Below are the code and all the weights of a small trained network. Each question names an input and a class and asks about switching units off, where a switched-off unit gives its printed mean instead of its output.

import numpy as np


def w(rows, s, z=0):
    codes = np.array(rows[::2]) - 128.0
    scale = np.full(codes.shape[1], s)
    scale[-1] = z or s
    return codes * scale


def f(y):
    return np.maximum(y, 0)


def log_softmax(a):
    a = a - a.max(-1, keepdims=True)
    return a - np.log(np.exp(a).sum(-1, keepdims=True))


def net(x, mask):
    res = np.array(x, float).reshape(1, 7) / 4 @ E
    y = f(res @ A[0][:, :-1].T + A[0][:, -1])
    res = res + np.where(mask, y, B[0][:, -1]) @ B[0][:, :-1]
    return log_softmax(res[-1] @ U[:, :-1].T + U[:, -1])


A, B = {}, {}
E = w([
[87,62,96,157,162,102,143,21,122,158,104],'x0',
[137,126,135,121,112,124,139,118,142,133,126],'x1',
[160,145,120,83,181,141,170,122,86,252,103],'x2',
[115,137,122,122,120,117,134,127,111,119,120],'x3',
[112,164,133,134,134,126,107,110,104,133,136],'x4',
[188,117,54,151,84,125,138,125,82,146,212],'x5',
[135,115,136,130,108,119,136,134,140,145,122],'x6',
],0.017)
A[0] = w([
[58,112,165,208,172,91,118,85,200,64,52,194],'n0',
[161,120,50,164,78,144,169,120,81,136,230,153],'n1',
[162,108,81,204,140,133,175,81,69,153,167,142],'n2',
[97,88,101,255,88,123,92,68,162,89,99,122],'n3',
[160,57,60,242,78,77,85,70,113,95,165,120],'n4',
[220,171,95,155,123,173,173,108,135,66,180,156],'n5',
[104,104,161,74,168,182,118,187,113,150,22,170],'n6',
[87,76,180,204,117,107,126,46,160,77,120,191],'n7',
[195,182,98,61,84,148,150,203,71,168,149,109],'n8',
[103,182,193,53,185,61,143,209,158,150,101,254],'n9',
[204,137,125,88,147,154,154,161,84,94,88,155],'n10',
[116,156,116,101,56,128,46,153,169,65,176,172],'n11',
[17,110,156,154,111,146,151,94,184,63,152,176],'n12',
[149,184,143,76,56,110,21,230,181,56,158,255],'n13',
[142,192,177,66,179,126,111,202,168,141,43,187],'n14',
[215,165,69,82,109,86,160,148,96,156,226,133],'n15',
[120,141,212,183,54,128,99,195,130,51,174,239],'n16',
[91,91,195,138,164,124,130,107,130,91,55,198],'n17',
[206,184,194,53,159,184,170,220,66,173,179,161],'n18',
[68,127,197,114,150,144,98,111,181,121,79,227],'n19',
[145,86,154,177,213,110,192,125,70,148,121,79],'n20',
[154,89,108,110,194,103,146,47,73,207,69,44],'n21',
],0.0087,0.0049)
B[0] = w([
[138,53,182,87,188,100,58,147,65,181,105,209],'n0',
[79,100,37,208,134,104,159,148,127,148,198,203],'n1',
[22,132,105,148,141,125,149,165,119,124,192,178],'n2',
[140,108,157,207,131,73,128,95,49,59,115,191],'n3',
[101,106,76,206,180,133,187,55,132,50,184,200],'n4',
[97,73,68,136,113,154,107,170,123,129,161,182],'n5',
[166,176,117,114,93,182,93,134,117,91,99,193],'n6',
[101,66,165,194,165,111,36,131,120,144,144,195],'n7',
[138,88,151,141,106,105,99,141,36,177,149,206],'n8',
[159,218,176,81,134,141,106,49,114,152,73,210],'n9',
[150,106,149,117,104,117,125,121,92,146,78,168],'n10',
[68,140,68,138,148,183,164,204,152,130,128,207],'n11',
[107,68,180,130,193,198,57,136,82,135,129,194],'n12',
[74,194,63,30,103,169,161,170,173,207,82,252],'n13',
[196,179,164,75,126,126,158,40,97,99,92,211],'n14',
[139,41,135,177,63,59,98,155,75,164,189,203],'n15',
[67,130,63,109,172,146,98,166,224,196,131,229],'n16',
[137,88,169,86,127,150,38,141,105,164,83,187],'n17',
[204,114,176,150,77,91,84,122,32,165,177,229],'n18',
[153,125,214,74,133,93,82,135,94,189,81,195],'n19',
[124,145,39,95,140,195,133,161,140,179,146,159],'n20',
[37,206,74,62,80,222,121,213,254,181,95,192],'n21',
],0.0078,0.024)
U = w([
[94,145,120,53,146,191,107,120,223,155,99,254],'0',
[147,55,147,138,125,106,87,125,50,151,168,175],'1',
[76,133,51,130,92,164,183,167,181,145,199,63],'2',
[95,99,92,207,158,107,160,40,149,9,179,15],'3',
[227,187,147,94,92,150,147,51,108,108,136,99],'4',
],0.012,0.0015)

Each question gives the input, the list of numbers given to net, and the class t.
The units are the neurons (one row each of A and B). Each row of codes is followed by its name. A weight is (code - 128) times the scale printed after its matrix; where a second scale follows, it is the last column's (A, B and U).
mask holds one flag per neuron, in row order. A switched-off neuron (its flag False) gives its mean, the last column of its row in B, instead of its output. The means were averaged over made-up inputs and are rounded, as every weight is.
A unit's drop is (log p(t) with every unit on - log p(t) with that unit switched off) / (log p(t) with every unit on - log p(t) with every unit switched off).
unit that matters most: the unit with the biggest drop
top k neurons: the k neurons with the biggest drops, biggest first
drop when u is switched off: that unit's drop, to one decimal
input [0,-4,1,-2,4,-6,2], class 4: top 2 neurons => [n16 n13]
input [2,-5,5,5,2,0,-5], class 0: unit that matters most => n1
input [5,0,0,3,-3,5,4], class 3: top 2 neurons => [n13 n4]
input [1,-6,-6,4,7,4,2], class 3: top 3 neurons => [n4 n3 n21]
input [2,7,8,5,-5,0,6], class 0: top 2 neurons => [n21 n1]
input [5,8,-7,1,-5,1,-8], class 3: top 2 neurons => [n4 n18]
input [-1,1,-5,7,-6,0,-7], class 0: top 2 neurons => [n1 n15]
input [-5,0,-8,5,-4,1,3], class 2: top 2 neurons => [n11 n9]
input [-3,0,1,3,-7,-6,-3], class 4: top 2 neurons => [n14 n21]
input [1,2,8,2,-1,3,-2], class 2: top 2 neurons => [n21 n0]
input [2,2,4,-6,-1,0,-5], class 0: drop when n4 is switched off => 0.1
input [4,-7,5,-7,-6,0,-4], class 0: drop when n1 is switched off => 0.3
input [0,2,1,5,-8,-7,-5], class 4: drop when n21 is switched off => 0.2
input [8,-1,4,6,0,-6,5], class 0: unit that matters most => n21
input [-1,3,-8,-2,2,-2,8], class 0: drop when n13 is switched off => 0.1
